Below are the code and all the weights of a small trained network. Each question names an input and a target symbol and asks about switching units off, where a switched-off unit gives its printed mean instead of its output.

import numpy as np


def w(rows, s, z=0):
    codes = np.array(rows[::2]) - 128.0
    scale = np.full(codes.shape[1], s)
    scale[-1] = z or s
    return codes * scale


def f(y):
    return y / 2 * (1 + np.tanh(0.7978845608 * (y + 0.044715 * y**3)))


def softmax(a):
    e = np.exp(a - a.max(-1, keepdims=True))
    return e / e.sum(-1, keepdims=True)


def log_softmax(a):
    a = a - a.max(-1, keepdims=True)
    return a - np.log(np.exp(a).sum(-1, keepdims=True))


def net(x, mask):
    ids = ['αγεθλπσφω'.index(c) for c in x.split()]
    T = len(ids)
    res = E[ids] + P[:T]
    r = res
    for j in range(3):
        rows = slice(3 * j, 3 * j + 3)
        q, k, v = (r @ M[0][rows].T for M in (Q, K, V))
        z = softmax(np.where(np.tri(T) > 0, q @ k.T / 3**0.5, -1e9)) @ v
        o = O[0][rows]
        res = res + np.where(mask[j], z, o[:, -1]) @ o[:, :-1]
    y = f(res @ A[0][:, :-1].T + A[0][:, -1])
    res = res + np.where(mask[3:15], y, B[0][:, -1]) @ B[0][:, :-1]
    return log_softmax(res[-1] @ U[:, :-1].T + U[:, -1])


Q, K, V, O, A, B = {}, {}, {}, {}, {}, {}
E = w([
[150,113,97,119],'α',
[10,139,82,180],'γ',
[36,172,177,200],'ε',
[155,125,147,108],'θ',
[129,220,186,252],'λ',
[13,190,115,57],'π',
[198,146,142,126],'σ',
[157,126,127,110],'φ',
[136,89,144,191],'ω',
],0.015)
P = w([
[151,82,148,69],'0',
[251,247,40,162],'1',
[52,77,212,84],'2',
[142,211,82,151],'3',
[2,95,232,93],'4',
[103,149,14,122],'5',
],0.0075)
Q[0] = w([
[164,245,67,147],'head 1',
[146,183,86,114],'head 1',
[98,195,95,106],'head 1',
[129,57,197,142],'head 2',
[192,68,116,128],'head 2',
[174,126,165,63],'head 2',
[162,161,75,194],'head 3',
[145,150,51,126],'head 3',
[217,180,41,122],'head 3',
],0.012)
K[0] = w([
[242,73,51,123],'head 1',
[215,100,121,139],'head 1',
[166,96,99,219],'head 1',
[211,123,241,178],'head 2',
[226,41,77,197],'head 2',
[206,121,85,66],'head 2',
[227,10,173,168],'head 3',
[193,78,173,80],'head 3',
[243,38,77,87],'head 3',
],0.011)
V[0] = w([
[88,53,184,135],'head 1',
[104,174,156,121],'head 1',
[107,75,111,190],'head 1',
[150,20,192,138],'head 2',
[116,208,110,131],'head 2',
[172,135,113,79],'head 2',
[127,127,8,80],'head 3',
[102,88,97,193],'head 3',
[196,126,168,214],'head 3',
],0.012)
O[0] = w([
[37,37,87,151,131],'head 1',
[122,40,235,163,181],'head 1',
[104,101,80,106,139],'head 1',
[35,18,139,152,2],'head 2',
[216,227,131,145,223],'head 2',
[105,142,112,116,25],'head 2',
[54,192,135,2,55],'head 3',
[28,78,81,202,134],'head 3',
[167,149,35,194,35],'head 3',
],0.0064,0.0033)
A[0] = w([
[132,86,182,57,114],'neuron 1',
[90,132,77,95,114],'neuron 2',
[100,116,83,183,255],'neuron 3',
[88,106,2,117,158],'neuron 4',
[130,210,65,139,207],'neuron 5',
[179,223,135,10,109],'neuron 6',
[74,123,60,58,129],'neuron 7',
[10,48,53,128,78],'neuron 8',
[113,31,67,200,55],'neuron 9',
[79,204,158,189,172],'neuron 10',
[91,143,218,54,53],'neuron 11',
[210,173,66,173,79],'neuron 12',
],0.0076,0.0087)
B[0] = w([
[33,218,114,165,162],'neuron 1',
[134,121,147,157,128],'neuron 2',
[182,112,146,50,228],'neuron 3',
[170,166,137,200,166],'neuron 4',
[212,81,151,121,223],'neuron 5',
[114,58,100,190,248],'neuron 6',
[127,126,192,190,140],'neuron 7',
[72,254,50,61,189],'neuron 8',
[84,96,73,168,191],'neuron 9',
[150,50,65,75,192],'neuron 10',
[161,147,145,233,184],'neuron 11',
[61,225,176,101,190],'neuron 12',
],0.0076,0.012)
U = w([
[121,145,117,88,72],'α',
[83,200,117,18,131],'γ',
[148,2,130,167,141],'ε',
[125,92,157,36,172],'θ',
[213,40,138,216,134],'λ',
[97,171,167,205,91],'π',
[199,161,122,40,253],'σ',
[124,131,127,100,66],'φ',
[106,160,36,188,20],'ω',
],0.0072,0.0049)

Each question gives the input, a string of symbols that net reads in full, and the target symbol t.
The units are the heads (3 rows each of Q, K, V and O) and the neurons (one row each of A and B). Each row of codes is followed by its name. A weight is (code - 128) times the scale printed after its matrix; where a second scale follows, it is the last column's (O, A, B and U).
mask holds one flag per unit, heads first, then neurons. A switched-off unit (its flag False) gives its mean, the last column of its rows in O or B, instead of its output. The means were averaged over made-up inputs and are rounded, as every weight is.
A unit's drop is (log p(t) with every unit on - log p(t) with that unit switched off) / (log p(t) with every unit on - log p(t) with every unit switched off).
The circuit of an input: a set's keep is (log p(t) with only the set's units on - log p(t) with every unit switched off) / (log p(t) with every unit on - log p(t) with every unit switched off). Starting from the 12 units with the biggest drops (on a tie, the unit counted first), units are removed one at a time, each time the one whose removal leaves the highest keep (on an exact tie, the one counted first), for as long as the keep stays at least 0.8.
units of the circuit, in order: the units of the circuit, biggest drop first
k most important neurons: the k neurons with the biggest drops, biggest first
heads that matter: for each layer, one digit per head in row order, 1 if its drop is at least 0.15 and else 0, layers parted by /
drop when u is switched off: that unit's drop, to one decimal
input θ σ θ π, target σ: units of the circuit, in order -> head 2
input ε θ θ, target ε: heads that matter -> 101
input γ γ ω ω ω, target γ: units of the circuit, in order -> neuron 8; head 3; head 2
input ω ω γ, target γ: units of the circuit, in order -> neuron 8; head 3; head 1
input π ω ω, target π: 2 most important neurons -> neuron 1; neuron 11
input π ω γ ω ω λ, target σ: heads that matter -> 100
input ω ω γ ω σ, target γ: 2 most important neurons -> neuron 8; neuron 6
input θ θ σ ω, target σ: 3 most important neurons -> neuron 6; neuron 11; neuron 9
input φ π ω ω α, target π: 3 most important neurons -> neuron 11; neuron 1; neuron 3
input α γ ω, target γ: units of the circuit, in order -> neuron 8; head 2; head 3
input ω ω λ π, target σ: 2 most important neurons -> neuron 5; neuron 12
input θ π ω π, target λ: units of the circuit, in order -> neuron 6; head 2; neuron 5; neuron 8
input ω π σ, target π: heads that matter -> 001
input σ λ σ ω θ, target λ: units of the circuit, in order -> head 3
input γ ω θ ω α, target γ: 3 most important neurons -> neuron 8; neuron 6; neuron 5
input θ ω θ γ, target σ: 2 most important neurons -> neuron 5; neuron 12
input ω π σ θ λ, target λ: 2 most important neurons -> neuron 8; neuron 10
input θ α γ ω, target σ: drop when neuron 10 is switched off -> 0.0
input ω σ ω, target ω: drop when head 2 is switched off -> 0.3
input ε π θ σ σ, target π: drop when neuron 12 is switched off -> -0.1
input θ ω ω φ π γ, target σ: most important neuron -> neuron 6
